Each row is followed by its class.
[ -2  -6  -8  11   8   1   5  -4 -43  -7  -3   2   0   4   0   2   2  -2
   2  -2 -13   7   4  -1   2  23   2  30   5  11   5 -12   1  -4   2   2
   1  -4   2  -5   3  20  11  -3 -16  -8  -6   5  -3   1   4  -5   1  -2] | Naz
[ -2  -2  -1   3  -1  -4   2   3  -4  -2   2   1   6  -7   0   2   1   1
  -7   3 -21   6  -5  -4   5   3  -1  -2   4   4   1  14   1   1  -1  -1
   3   5   4  -5   5   3   5   1   5  -9  -4  -2  -1   7   4  -5   4 -16] | vovi
[ -1   1  -5   6  -1  -4   8  -7 -19  -1  -5   0   5   5  -3   0   7   3
   9  -1 -12   4 -12  -7   3  14   0   8   3   4   4   4   1  -1  -1   2
  -7   1   4   4   7  12   0   0  -5  -1  -4  10   7  11   0  -2   7  -7] | nomur
[ -4   1   0   5   1   3   6   5   5  -4  -6  -4   3  -9  -9   3   4   0
  -5  -4  -7   4  -2   0  -6   8  -3  -7   5  -3   1  14   3  -3   0   2
  -6   2   0  -3   8   4  -2  -1   4  -4   0   0   3   5   7  -3  11 -17] | sil
[ -4  -2  -3  -6  -9   0   1   2  37   4   1   1   6 -12  -6  -1  -2   1
  -1   2  -2   2   5   4   1 -14  -6 -35  -4   2   3  27   2   8   0  -1
  -4   6   1   1   1  -2 -12   1  21   6   7 -18  12  12   6  -1   6 -16] | nomur
[ -8   1  -5   6   2   1   6 -29 -48 -13  -6  -5   5   9   5   0   0   1
  12  -4 -32   9   8   0  -3  27  -2  35   1   7   8 -12   0  -4  -3  -1
  -2  -6   4  -1   7  18  -9  -1 -14  -2  -7   7  25  19  11  -3   6   6] | Vukit
[ -7   0   1   5  -2   1   3  -5   5  -6  -2  -3   7   3   0   0  10   4
  -1  -3  -1  12 -11   0   4  12  -1   2   2   3   5   5  -3  -1  -1   3
  -3  10   0  -2   6   6   1   0  -3  -5  -1   1   4   5   4  -1   3  -9] | dotek
[ -9   2  -6   5   7  10  -8  -2 -27  -1   4  19   7  -7   0   3  15  -4
  16   0 -16  12   1   5   5  -2   4  -5   1  -8  14  17   4   4   4  -3
  10  -4   0  -2  -9   2   1  -3   8 -12   0   1 -15 -12  11  -3  -6  -6] | dotek
[  1   4  -1   4   2   1   8 -13 -18  -9  -6  -3  -2   4   1  -3  -3   1
   8  -1  -3   0  -1   1  -8  29  -3   6   2   4   6  -6   1   1  -2   2
  -2  -2   2  -1   4   9  -3  -1  -3  -3  -9  10  12   6   0   1   3   4] | vovi
[ -9   4  -2  -3  -8   2   2  -4 -17  10  -4  -2   4   1  -4  -8   0   2
  17  -1 -10   7   6   0   3   0  -1  -2  -1  -3   3   5  -1   8   5  -2
   1   0   1  -2  -2   1  -3   3   5  -5   6   7   6  -5  -3   1  -1   4] | sil
[ 15  -7  -2  13   4  -6   0  -4 -35 -23  -8   2   1   1  14  16  17   0
 -25   1 -47   4   4   1  -1  30  -6  48   0   7   9  -6  -3 -10  -2   7
  -1  -5   5  -3  12  22  10  -7 -21  -3 -23   2 -19  11   7 -13   8 -24] | nak
[ -1  -2   0 -21  -5   3  -1   0  50   5  12  -3   9 -21 -13   6   7   6
  -8   0 -22  -9   9   6   4  -9  -1 -37  11   0  -5  26   1   4  -2  -5
   6   4   0   5  12   6   2   1   6   7  10  -9  20  15   5   3   3  -4] | nomur
[ -5  -1  -3   3   6 -13   6   4  -6  -4  -5  -1  -2  -4  -4   0   5   3
   1  -6   6   0  -2   4  -4   4  -2   3   1   6   1   7  -1  -5  -3   3
 -12  -1   0  -1   5   4   3  -1   1  -9  -5   9  -4   2  -2  -6   2 -10] | vovi
[  2  -2  -1   7   7   2   9 -18 -16 -20  -6  -9  -4   5   2   3  -7   4
  -9   2  -4   1   3   3  -1  42  -1  24   9  10   4 -10  -3  -3  -3   0
  -8  -4   3  -2  12  25   7  -2 -20  -4  -8   4  19   9   3  -2   9  -6] | Vukit
[ -9  -1  -3   1 -17   2   3 -10 -24  -6  -6   2   2   1  -2   2   2  -2
  14  -3 -24   2   1  -3   6  14  -1  10   4  -3   1   1   8  -2  -2  -1
   0  25   3  -3  -3  12  -3  -2  -6  -8  -1   1   6   7   6  -1   5   0] | vovi
[  2   2  -1   1   2   0  14  -8 -33  -6  -4   4   7  -1  -3   1   1   2
   7  -2 -13   4   3 -14   2  14  -1  18  -1   2   7  -9  -1  -6  -1  -3
   5  -6   1   1   7   7   2   0  -5  -7  -3  -2  -8   3   0  -6   2  -1] | Naz
[ -3   1  -4   1  -5   0   5   2  27   2  -3  -2   0  -9  -5   5  -2   4
  -4  -1  -8   0   4   1  -1   3  -3 -16   4   5  -1  19   5   0  -2   0
  -7   1  -7   4   3  13   4  -5  11   2   3  -5  10  14   5  -1   2 -14] | nomur
[  0   4  -2   8   3 -41  -3   7   6  -4   5   1   3 -11  -1   7   6   1
 -15   2 -16   4   1  -1   1  -5  -2  -2   2  -3   7  13  -3  -3  -3   0
  -2  -1  -2   2  -6  -2   7  -3   6   1  -5  -5  -8   5   2  -2   2 -13] | dotek
[ -5  -1  -2  16  13  -4  10 -23 -57 -14  -2   3   5   4  -2   2  11  -9
   1  -8 -35   6   4  -5   3  55   0  38   4   6   7 -11  -8 -10  -2   1
  -4  -7   2  -4   4  39   5  -3 -21 -17  -9   9   4   0   6  -3   0 -12] | nak
[ -2   7   5   2  -3  -1   3 -12 -41  -9  -4  -9   2  20   6   3   1   4
   5   0  -8   6   5 -11  -3  11   1  37  -1  14  12  -9   0   1  -3   2
  -5  -8   3   1  13  -3  -3  -2 -14   5 -18   1  10  10  -5 -10  14  -2] | Vukit
